Below is a small trained network, with its code and all its weights. Each question gives an input and a class and asks what happens when units are switched off, that is, made to give their printed mean instead of their output.

import numpy as np


def w(rows, s, z=0):
    codes = np.array(rows[::2]) - 128.0
    scale = np.full(codes.shape[1], s)
    scale[-1] = z or s
    return codes * scale


def f(y):
    return y / 2 * (1 + np.tanh(0.7978845608 * (y + 0.044715 * y**3)))


def log_softmax(a):
    a = a - a.max(-1, keepdims=True)
    return a - np.log(np.exp(a).sum(-1, keepdims=True))


def net(x, mask):
    res = np.array(x, float).reshape(1, 8) / 4 @ E
    y = f(res @ A[0][:, :-1].T + A[0][:, -1])
    res = res + np.where(mask, y, B[0][:, -1]) @ B[0][:, :-1]
    return log_softmax(res[-1] @ U[:, :-1].T + U[:, -1])


A, B = {}, {}
E = w([
[125,140,116,131,113,96,116,122,120,99,126,136],'x0',
[57,153,88,154,122,202,134,153,214,125,141,220],'x1',
[135,95,113,123,107,111,100,129,102,141,120,158],'x2',
[75,95,213,84,180,96,93,4,168,141,63,151],'x3',
[119,110,70,165,145,97,131,113,104,131,106,143],'x4',
[116,161,124,123,125,108,92,136,105,105,114,128],'x5',
[235,155,92,106,222,182,96,119,130,68,181,154],'x6',
[132,151,146,104,119,122,111,142,124,128,125,131],'x7',
],0.013)
A[0] = w([
[126,128,125,116,135,147,152,142,92,120,122,143,124],'neuron 1',
[6,131,142,133,115,127,127,126,178,135,123,191,122],'neuron 2',
[90,132,108,173,37,129,156,210,102,152,137,70,232],'neuron 3',
[196,127,108,131,156,121,114,156,103,118,175,83,143],'neuron 4',
[209,114,131,121,139,106,140,123,68,109,144,64,254],'neuron 5',
[157,128,145,125,172,134,93,72,132,110,134,149,41],'neuron 6',
[132,149,78,122,132,170,127,167,159,89,153,194,139],'neuron 7',
[178,134,144,120,190,144,103,63,143,102,124,180,51],'neuron 8',
[142,125,150,121,141,106,148,118,94,148,121,98,178],'neuron 9',
[194,148,87,135,130,153,135,176,107,104,167,132,108],'neuron 10',
[87,103,169,113,114,78,142,77,111,142,100,77,187],'neuron 11',
],0.017,0.0067)
B[0] = w([
[148,168,155,101,106,134,124,122,147,119,156,135,139],'neuron 1',
[116,149,132,120,103,170,154,92,118,121,14,239,251],'neuron 2',
[106,118,33,6,146,102,150,162,137,98,124,92,245],'neuron 3',
[201,122,113,140,111,146,122,95,124,124,49,135,224],'neuron 4',
[235,131,134,109,116,143,146,82,158,136,29,44,248],'neuron 5',
[90,134,89,78,115,104,127,167,129,93,112,123,174],'neuron 6',
[141,129,116,167,147,144,117,161,119,126,217,205,220],'neuron 7',
[137,121,41,49,118,118,173,178,132,128,143,103,198],'neuron 8',
[114,136,120,136,108,86,84,132,105,129,125,87,179],'neuron 9',
[184,149,170,185,125,149,113,105,148,144,138,190,228],'neuron 10',
[61,117,212,182,140,128,116,103,121,148,131,19,232],'neuron 11',
],0.016,0.025)
U = w([
[148,84,85,66,144,66,127,148,111,145,126,12,253],'0',
[152,132,134,162,108,166,145,63,119,159,46,135,62],'1',
[73,117,66,80,156,131,173,193,111,114,149,167,219],'2',
[159,129,114,206,164,149,107,158,116,148,195,166,33],'3',
[77,80,184,168,144,81,104,98,89,189,127,37,35],'4',
],0.011,0.003)

Each question gives the input, the list of numbers given to net, and the class t.
The units are the neurons (one row each of A and B). Each row of codes is followed by its name. A weight is (code - 128) times the scale printed after its matrix; where a second scale follows, it is the last column's (A, B and U).
mask holds one flag per neuron, in row order. A switched-off neuron (its flag False) gives its mean, the last column of its row in B, instead of its output. The means were averaged over made-up inputs and are rounded, as every weight is.
A unit's drop is (log p(t) with every unit on - log p(t) with that unit switched off) / (log p(t) with every unit on - log p(t) with every unit switched off).
The circuit of an input: a set's keep is (log p(t) with only the set's units on - log p(t) with every unit switched off) / (log p(t) with every unit on - log p(t) with every unit switched off). Starting from all 11 units, units are removed one at a time, each time the one whose removal leaves the highest keep (on an exact tie, the one counted first), for as long as the keep stays at least 0.8.
circuit, biggest first: the units of the circuit, biggest drop first
top k neurons: the k neurons with the biggest drops, biggest first
drop of u: that unit's drop, to one decimal
input [-8,-6,3,3,-4,-4,-8,5], class 4: circuit, biggest first -> neuron 11
input [-2,1,1,-5,7,2,4,0], class 3: top 2 neurons -> neuron 7; neuron 2
input [6,-8,-7,5,4,5,-1,2], class 4: top 2 neurons -> neuron 11; neuron 3
input [-7,0,8,-8,-2,-6,-8,-2], class 0: top 2 neurons -> neuron 2; neuron 7
input [1,1,-2,-1,-8,-7,7,6], class 3: circuit, biggest first -> neuron 7; neuron 2
input [6,1,-7,-2,2,0,7,3], class 3: top 2 neurons -> neuron 7; neuron 2
input [-3,7,7,0,0,-8,-7,5], class 2: top 2 neurons -> neuron 3; neuron 5
input [-7,1,2,1,6,4,8,0], class 2: top 2 neurons -> neuron 8; neuron 6
input [6,-2,4,-6,0,-5,0,2], class 0: top 2 neurons -> neuron 3; neuron 2
input [6,0,-5,-8,6,-1,-7,1], class 0: top 3 neurons -> neuron 2; neuron 3; neuron 7
input [1,-3,4,1,-1,-1,2,5], class 0: top 2 neurons -> neuron 2; neuron 10
input [5,-5,2,8,2,5,-7,-6], class 4: drop of neuron 11 -> 0.1
input [8,2,-4,-6,-1,0,6,6], class 3: drop of neuron 7 -> 0.9
input [2,2,6,-4,-2,8,5,3], class 3: circuit, biggest first -> neuron 7
input [4,-8,0,3,2,8,-4,0], class 4: drop of neuron 11 -> 0.3
